Below are the code and all the weights of a small trained network. Each question names an input and a class and asks about switching units off, where a switched-off unit gives its printed mean instead of its output.

import numpy as np


def w(rows, s, z=0):
    codes = np.array(rows[::2]) - 128.0
    scale = np.full(codes.shape[1], s)
    scale[-1] = z or s
    return codes * scale


def f(y):
    return np.maximum(y, 0)


def log_softmax(a):
    a = a - a.max(-1, keepdims=True)
    return a - np.log(np.exp(a).sum(-1, keepdims=True))


def net(x, mask):
    res = np.array(x, float).reshape(1, 6) / 4 @ E
    y = f(res @ A[0][:, :-1].T + A[0][:, -1])
    res = res + np.where(mask, y, B[0][:, -1]) @ B[0][:, :-1]
    return log_softmax(res[-1] @ U[:, :-1].T + U[:, -1])


A, B = {}, {}
E = w([
[213,162,164,72,23,73,133,54,62,122,49,56],'x0',
[141,99,205,121,201,18,162,231,41,59,152,98],'x1',
[110,115,144,182,194,172,229,59,155,10,95,44],'x2',
[108,212,247,180,66,223,139,193,113,116,108,142],'x3',
[128,128,130,129,127,128,129,129,128,127,127,128],'x4',
[110,50,148,235,77,46,178,130,214,92,2,235],'x5',
],0.0049)
A[0] = w([
[124,154,123,102,65,106,106,202,92,223,157,185,56],'neuron 1',
[107,134,155,170,196,203,194,47,140,38,106,39,65],'neuron 2',
[118,96,8,84,184,44,109,66,137,132,153,99,19],'neuron 3',
[149,148,56,132,70,255,110,24,188,156,128,140,26],'neuron 4',
[89,129,109,144,212,192,126,174,149,131,168,175,34],'neuron 5',
[170,164,171,80,45,97,122,34,47,119,74,66,30],'neuron 6',
[92,125,111,135,211,189,114,168,142,128,162,170,19],'neuron 7',
[160,123,194,125,199,34,136,228,57,63,157,87,23],'neuron 8',
[116,108,165,171,89,93,144,147,178,108,73,179,22],'neuron 9',
[134,168,133,76,160,206,112,130,76,138,193,48,1],'neuron 10',
[102,188,242,148,72,249,119,201,112,113,120,121,93],'neuron 11',
[135,157,111,83,156,185,116,132,79,153,195,75,23],'neuron 12',
],0.0095,0.00067)
B[0] = w([
[166,135,124,83,120,127,33,148,118,117,141,151,211],'neuron 1',
[175,135,117,76,101,109,13,166,114,153,147,180,255],'neuron 2',
[211,142,147,134,186,163,169,85,72,116,149,111,220],'neuron 3',
[1,149,169,106,136,150,150,138,77,165,112,117,238],'neuron 4',
[143,125,123,143,82,120,152,162,179,122,154,62,208],'neuron 5',
[134,109,110,169,106,135,158,195,215,121,188,70,244],'neuron 6',
[140,122,127,147,87,125,151,163,178,124,150,74,200],'neuron 7',
[7,157,145,109,113,185,136,111,105,185,111,122,253],'neuron 8',
[126,121,112,155,137,93,152,93,144,86,81,162,214],'neuron 9',
[122,110,124,166,120,80,147,104,154,87,61,184,235],'neuron 10',
[201,115,110,116,209,139,176,63,71,132,159,97,244],'neuron 11',
[120,107,125,161,117,91,131,115,152,102,72,185,217],'neuron 12',
],0.014,0.0085)
U = w([
[17,154,168,102,117,172,147,123,94,180,104,119,73],'0',
[126,100,113,198,117,57,151,87,165,63,39,203,152],'1',
[148,112,113,172,84,133,160,198,205,121,191,46,70],'2',
[208,126,129,116,204,156,170,59,62,125,166,102,82],'3',
[168,136,118,53,103,114,2,167,114,138,149,177,246],'4',
],0.01,0.0011)

Each question gives the input, the list of numbers given to net, and the class t.
The units are the neurons (one row each of A and B). Each row of codes is followed by its name. A weight is (code - 128) times the scale printed after its matrix; where a second scale follows, it is the last column's (A, B and U).
mask holds one flag per neuron, in row order. A switched-off neuron (its flag False) gives its mean, the last column of its row in B, instead of its output. The means were averaged over made-up inputs and are rounded, as every weight is.
A unit's drop is (log p(t) with every unit on - log p(t) with that unit switched off) / (log p(t) with every unit on - log p(t) with every unit switched off).
The circuit of an input: a set's keep is (log p(t) with only the set's units on - log p(t) with every unit switched off) / (log p(t) with every unit on - log p(t) with every unit switched off). Starting from all 12 units, units are removed one at a time, each time the one whose removal leaves the highest keep (on an exact tie, the one counted first), for as long as the keep stays at least 0.8.
circuit, biggest first: the units of the circuit, biggest drop first
unit that matters most: the unit with the biggest drop
top k neurons: the k neurons with the biggest drops, biggest first
drop when u is switched off: that unit's drop, to one decimal
input [1,-5,2,-5,1,-4], class 0: circuit, biggest first -> (neuron 4)
input [5,-3,6,-1,-2,-1], class 4: top 4 neurons -> (neuron 2; neuron 5; neuron 7; neuron 8)
input [2,0,-2,4,4,-4], class 1: top 4 neurons -> (neuron 10; neuron 3; neuron 12; neuron 2)
input [-6,1,0,7,4,5], class 3: top 4 neurons -> (neuron 11; neuron 6; neuron 10; neuron 12)
input [-1,-4,1,2,-2,-5], class 1: top 2 neurons -> (neuron 10; neuron 8)
input [-8,-8,-1,-6,-8,-1], class 0: top 3 neurons -> (neuron 4; neuron 6; neuron 11)
input [-6,4,5,-6,4,3], class 2: top 4 neurons -> (neuron 11; neuron 5; neuron 7; neuron 4)
input [4,-7,6,-1,-5,3], class 0: top 2 neurons -> (neuron 4; neuron 1)
input [-8,-6,-4,-2,-6,-4], class 2: top 3 neurons -> (neuron 5; neuron 7; neuron 8)
input [-8,8,-3,-1,-4,0], class 0: top 2 neurons -> (neuron 8; neuron 6)
input [2,-2,6,6,-4,5], class 3: top 2 neurons -> (neuron 11; neuron 10)
input [4,6,-4,-7,7,-7], class 1: top 3 neurons -> (neuron 10; neuron 12; neuron 11)
input [0,-7,7,5,3,-8], class 1: top 4 neurons -> (neuron 10; neuron 12; neuron 8; neuron 1)
input [5,-7,1,-6,8,5], class 0: unit that matters most -> neuron 4
input [1,-5,-1,7,5,-5], class 3: drop when neuron 8 is switched off -> 0.6
input [-3,-4,-7,-2,-5,-8], class 1: drop when neuron 10 is switched off -> 0.7
input [-2,-4,3,0,5,2], class 0: drop when neuron 1 is switched off -> 0.3
